Below are the code and all the weights of a small trained network. Each question names an input and a class and asks about switching units off, where a switched-off unit gives its printed mean instead of its output.

import numpy as np


def w(rows, s, z=0):
    codes = np.array(rows[::2]) - 128.0
    scale = np.full(codes.shape[1], s)
    scale[-1] = z or s
    return codes * scale


def norm(h):
    return h / np.sqrt((h * h).mean(-1, keepdims=True) + 1e-5)


def f(y):
    return y / 2 * (1 + np.tanh(0.7978845608 * (y + 0.044715 * y**3)))


def log_softmax(a):
    a = a - a.max(-1, keepdims=True)
    return a - np.log(np.exp(a).sum(-1, keepdims=True))


def net(x, mask):
    res = np.array(x, float).reshape(1, 5) / 4 @ E
    u = 0
    for l in range(3):
        y = f(norm(res) @ A[l][:, :-1].T + A[l][:, -1])
        res = res + np.where(mask[u : u + 5], y, B[l][:, -1]) @ B[l][:, :-1]
        u += 5
    return log_softmax(norm(res)[-1] @ U[:, :-1].T + U[:, -1])


A, B = {}, {}
E = w([
[83,94,131,88,150],'x0',
[124,54,85,147,153],'x1',
[44,254,36,154,106],'x2',
[95,147,60,111,70],'x3',
[202,126,170,84,212],'x4',
],0.008)
A[0] = w([
[112,82,189,172,154,181],'L0N0',
[196,197,120,89,60,246],'L0N1',
[73,216,100,240,119,189],'L0N2',
[53,108,115,146,196,175],'L0N3',
[161,46,2,110,55,158],'L0N4',
],0.0092,0.0013)
B[0] = w([
[59,65,54,120,76,168],'L0N0',
[220,133,83,113,58,178],'L0N1',
[144,50,130,81,167,254],'L0N2',
[118,189,202,2,95,159],'L0N3',
[141,163,128,142,65,198],'L0N4',
],0.011,0.0068)
A[1] = w([
[118,207,139,78,213,46],'L1N0',
[64,255,106,168,87,201],'L1N1',
[93,16,199,97,169,100],'L1N2',
[182,175,141,72,125,99],'L1N3',
[164,134,46,166,200,246],'L1N4',
],0.01,0.0012)
B[1] = w([
[37,167,131,152,232,175],'L1N0',
[175,170,195,101,63,169],'L1N1',
[141,162,132,121,55,253],'L1N2',
[68,145,84,76,160,187],'L1N3',
[1,126,230,153,47,157],'L1N4',
],0.0078,0.0058)
A[2] = w([
[155,157,35,2,182,108],'L2N0',
[108,114,87,240,151,113],'L2N1',
[115,81,141,97,70,65],'L2N2',
[111,145,88,48,6,254],'L2N3',
[174,87,133,188,125,85],'L2N4',
],0.0069,0.0022)
B[2] = w([
[56,68,187,171,206,173],'L2N0',
[204,254,170,104,222,118],'L2N1',
[181,209,125,3,163,161],'L2N2',
[212,17,246,106,76,254],'L2N3',
[14,151,173,21,56,131],'L2N4',
],0.0059,0.0097)
U = w([
[166,70,160,99,2,252],'0',
[57,195,141,172,130,4],'1',
],0.0099,0.0019)

Each question gives the input, the list of numbers given to net, and the class t.
The units are the neurons (one row each of A and B). Each row of codes is followed by its name. A weight is (code - 128) times the scale printed after its matrix; where a second scale follows, it is the last column's (A, B and U).
mask holds one flag per neuron, layer by layer. A switched-off neuron (its flag False) gives its mean, the last column of its row in B, instead of its output. The means were averaged over made-up inputs and are rounded, as every weight is.
A unit's drop is (log p(t) with every unit on - log p(t) with that unit switched off) / (log p(t) with every unit on - log p(t) with every unit switched off).
The circuit of an input: a set's keep is (log p(t) with only the set's units on - log p(t) with every unit switched off) / (log p(t) with every unit on - log p(t) with every unit switched off). Starting from the 12 units with the biggest drops (on a tie, the unit counted first), units are removed one at a time, each time the one whose removal leaves the highest keep (on an exact tie, the one counted first), for as long as the keep stays at least 0.8.
circuit, biggest first: the units of the circuit, biggest drop first
top k neurons: the k neurons with the biggest drops, biggest first
top k neurons in layer l: the k neurons of layer l with the biggest drops, biggest first
input [-7,3,6,1,6], class 1: top 2 neurons in layer 0 => [L0N0 L0N4]
input [6,2,6,-2,0], class 1: top neuron => [L1N0]
input [3,-7,2,1,5], class 1: circuit, biggest first => [L1N0 L2N3]
input [0,-2,0,-6,5], class 1: circuit, biggest first => [L0N2 L2N3 L1N0]
input [1,2,7,-2,2], class 1: circuit, biggest first => [L1N0 L0N0]
input [-2,-2,5,3,7], class 1: top 2 neurons => [L0N4 L0N0]
input [0,1,2,-1,0], class 1: top 2 neurons => [L0N3 L0N0]
input [5,7,8,-6,3], class 1: top 2 neurons => [L1N0 L2N3]
input [-7,5,1,-2,6], class 1: top 2 neurons => [L0N2 L2N3]
input [3,-6,4,2,3], class 1: top 2 neurons in layer 2 => [L2N0 L2N3]
